Questions about the row below.
1) Report the third entry from the end.
2) Report the entry just right of -0.14.
3) Report the second entry from the right.
4) Report the third entry from the left.
-0.14  -0.07  -0.02   0.12   0.09   0.08
1) 0.12
2) -0.07
3) 0.09
4) -0.02

data = (-45, -6, 1, -26, 13, 25, -27, 0, 7, 4, 40)
Which number is the entry just right of the centre entry? -27
Which number is the entry just right of the smallest entry? -6
Which number is the entry just left of 7? 0

[3 9 2 3 1 4 6 2 5 4]
The fourth entry -> 3
Find the third entry from the right.
A: 2
The entry just right of 5 is 4

Read these off the table that follows.
1) Which number is the top entry of the column that holds the smallest entry?
2) Which number is the entry directly below the largest entry?
3) Which number is the entry directly below 0.029?
4) Which number is the largest entry in the last row?
5) Which number is the entry directly above -0.037?
6) Which number is the first entry in the row that holds the smallest entry?
7) Which number is the bottom-left entry?
8) Which number is the third entry on the main diagonal?
array([[ 0.141, -0.033, -0.005,  0.131,  0.031],
       [-0.231, -0.038,  0.166,  0.141,  0.060],
       [-0.167, -0.115,  0.000,  0.160,  0.008],
       [-0.033, -0.065, -0.044,  0.152,  0.077],
       [ 0.196, -0.022, -0.011,  0.122,  0.048],
       [ 0.061, -0.003, -0.031,  0.164,  0.111],
       [ 0.029, -0.060,  0.012,  0.147,  0.004],
       [-0.213, -0.029,  0.136,  0.144,  0.069],
       [-0.021,  0.023,  0.014,  0.168,  0.108],
       [ 0.032,  0.023, -0.007,  0.171,  0.111],
       [ 0.034,  0.066,  0.286,  0.152,  0.014],
       [ 0.023, -0.037, -0.044,  0.155,  0.098],
       [-0.140, -0.012,  0.270,  0.141,  0.024]])
1) 0.141
2) -0.044
3) -0.213
4) 0.270
5) 0.066
6) -0.231
7) -0.140
8) 0.000

Questions about the array below.
1) The entry just right of the smallest entry?
2) The entry just left of -9.6?
3) The entry just left of 2.8?
array([[  2.7, -18.8,   9.5,   8.0,   0.6,  -9.4,  -3.8,  -2.3,  14.5,
          5.3,  -1.7,   0.5, -19.2,   3.1, -10.9,  -6.4],
       [ -5.1,  -2.1,   3.9,  15.3,  -6.8,  -8.9,  -8.3,   8.0,  17.1,
          5.2,  -1.8, -20.2,  -8.8,  -2.4,  -7.8,   2.4],
       [ 10.6,  10.1,   7.2,  -3.4,   4.4, -22.2, -17.5,  -5.3,  10.9,
         -2.7,  -5.7, -11.8,  -5.6, -11.0,  -0.3,  17.8],
       [  9.1, -16.7,   6.4,   0.7,  -2.2,  -6.0,  -1.6,   2.7,   8.4,
        -11.4,   4.7,  -1.9, -15.4, -15.0,  -6.1,   5.6],
       [ 22.6, -13.7,  11.3,  10.9, -10.6, -10.0,  -2.2,  -4.6,  10.2,
          2.6, -11.6,   0.5,  -1.2,   6.4, -16.1,  -7.2],
       [ 16.2,   1.2,  19.6,   6.7, -14.8, -20.9,   7.3, -10.0,   1.4,
         23.0, -24.7, -21.2, -19.3, -37.0,  -4.1,   1.0],
       [ -3.5,  -6.0,  16.6, -10.9, -24.2,   2.5,  -6.3,  -1.9,   1.6,
          2.1, -23.2,   3.9, -24.7, -13.4,  -6.2,  -3.7],
       [ 23.1, -44.8,  21.6,   8.8,   2.7, -15.7,  -6.3,  -2.7,   5.6,
          0.6,  -6.0,   2.8,   7.2,   1.0, -10.8,   4.4],
       [  7.7, -11.1,  11.6, -10.2,  -7.6, -11.7,  11.3,   9.9,  -7.3,
          0.6,  -9.1,  -3.4,   1.9,   0.5,  -9.6,   0.5],
       [ 11.9,   0.6,  17.8,   7.2,  -8.4, -20.0,  -8.6,   8.9,   5.0,
         -4.8,  -4.6,  10.7, -10.4,  -8.3, -18.5,  12.0],
       [ 20.3, -22.0,  12.6,  -7.3,   2.1, -13.6,  -1.9,  -3.7,   6.0,
         12.7,   7.1,  14.6,  15.7,  10.4,  -0.6, -14.9],
       [ -2.9,   3.5,   6.6, -14.1,  -8.1,   0.8,  12.5,  -7.6,  -4.5,
         -2.8,   3.5, -10.9, -13.7,  -5.7,  -3.2,  18.4],
       [  4.5, -40.9,  18.6,   2.6,  -7.5, -19.7,  -9.2, -11.5,   8.4,
         -7.6,  -7.8,   1.0,  -4.0,  13.4,  -3.4,  -0.3],
       [ -8.9, -12.0,  35.7,  -8.2, -16.3,   1.6,   3.5,   3.5,   6.2,
        -11.0,  -7.2, -13.5,  12.2, -19.1,  -9.7,  -9.1],
       [ 32.1, -17.4,  16.5,  22.3,  13.0, -15.2,  -0.3, -30.6,  10.9,
         18.7, -19.9, -23.6,  11.8,  20.6,  -0.6, -14.7]])
1) 21.6
2) 0.5
3) -6.0

W =
[[-0.11  0.10  0.01 -0.05 -0.01  0.01 -0.04 -0.01  0.02  0.18 -0.03  0.11
   0.06 -0.05 -0.12]
 [-0.11 -0.06  0.00 -0.02  0.00  0.04 -0.03  0.05 -0.13  0.02 -0.11  0.05
   0.06 -0.05 -0.12]]
The entry just left of the smallest entry is 0.05
Which number is the entry just left of the largest entry? 0.02
Which number is the entry just left of -0.04? 0.01
Which number is the entry just right of -0.13? 0.02
The maximum -> 0.18
Which number is the entry just right of the largest entry? -0.03

((6033, 8501, 3427, 3091, 6458, 6242, 6209, 8975, 7682, 4055, 5383, 5252, 6832, 2940, 3639), (5753, 5506, 6725, 6289, 5505, 6008, 5207, 5926, 5673, 5171, 6111, 5874, 6357, 5024, 5059), (5678, 5652, 6295, 6817, 6192, 5282, 5802, 6178, 6606, 5711, 5028, 6784, 6112, 4899, 4739), (5521, 3390, 8009, 7537, 4665, 5819, 4754, 3269, 3634, 6406, 6600, 5560, 5264, 7464, 7071), (5629, 3866, 7835, 7143, 4673, 6079, 4696, 3859, 3881, 5982, 6786, 5413, 5599, 6926, 6657))
The entry just right of the centre entry -> 6606
The entry just left of 6357?
A: 5874
The entry just left of 4899?
A: 6112
The entry just right of the largest entry?
A: 7682
The entry just right of 5982?
A: 6786
The maximum -> 8975
The 3rd largest entry?
A: 8009
The third entry in reading order -> 3427
The entry just left of the centre entry?
A: 5802
The entry just right of 4754?
A: 3269
The entry just left of 6111 -> 5171
The entry just right of 4665 -> 5819
The entry just left of the largest entry: 6209
The first entry in reading order?
A: 6033
The entry just left of 3639?
A: 2940
The entry just left of 6242?
A: 6458

grid =
[[  6.222   2.710 -20.946  17.383 -11.154   3.941  13.493   2.284  16.111
   10.129   7.898  11.844  18.410  16.936  12.193  12.673]
 [  6.400  15.863 -11.854   7.049  16.806  15.539   3.178   7.467   8.756
    8.140  13.177  12.003   3.744  12.030   6.697  25.368]]
Which number is the entry just right of 17.383?
A: -11.154
Which number is the entry just left of 13.493?
A: 3.941
The largest entry -> 25.368
Which number is the entry just right of 11.844?
A: 18.410
Which number is the entry just right of 15.863?
A: -11.854
The smallest entry -> -20.946
The entry just left of 11.844 is 7.898
Which number is the entry just left of the largest entry?
A: 6.697

Questions about the array below.
1) What is the 4th entry in reading order?
2) What is the maximum?
[[9, 5, 3, 2, 3, 6, 4, 0, 3, 2, 4, 4], [3, 4, 4, 4, 4, 4, 4, 3, 4, 4, 4, 4], [3, 4, 4, 4, 7, 3, 3, 4, 6, 4, 4, 5], [3, 4, 4, 4, 4, 4, 4, 3, 4, 3, 4, 4], [3, 4, 4, 4, 3, 4, 4, 3, 4, 4, 4, 4], [2, 4, 7, 4, 3, 3, 4, 3, 4, 3, 2, 6], [3, 4, 4, 4, 3, 4, 4, 3, 4, 4, 4, 4], [3, 4, 4, 4, 3, 4, 4, 3, 4, 4, 4, 4], [3, 3, 4, 1, 4, 4, 3, 3, 5, 3, 4, 3], [3, 4, 4, 4, 3, 4, 4, 3, 4, 4, 4, 4], [3, 6, 4, 4, 5, 4, 3, 3, 4, 3, 4, 1], [3, 4, 4, 4, 4, 4, 4, 3, 4, 3, 4, 4]]
1) 2
2) 9

x =
54	57	54	57	53	49	54	51	58	52
55	55	52	54	54	54	55	48	57	49
54	53	54	55	54	54	58	55	57	55
50	54	58	27	61	21	87	70	18	50
Indices start at 1.
The entry in the bottom-left corner: 50
Which number is the entry in the top-right corner?
A: 52
The entry in row 3 and column 3 -> 54
Which number is the entry at row 3, column 1?
A: 54
The entry in row 2 and column 2 -> 55
The entry at row 1, column 3 -> 54
The top-left entry: 54
Which number is the top entry of the column that holds the largest entry?
A: 54
Which number is the entry directly above 18?
A: 57
The entry in row 1 and column 2: 57
The entry directly above 87 -> 58
The entry at row 2, column 3: 52
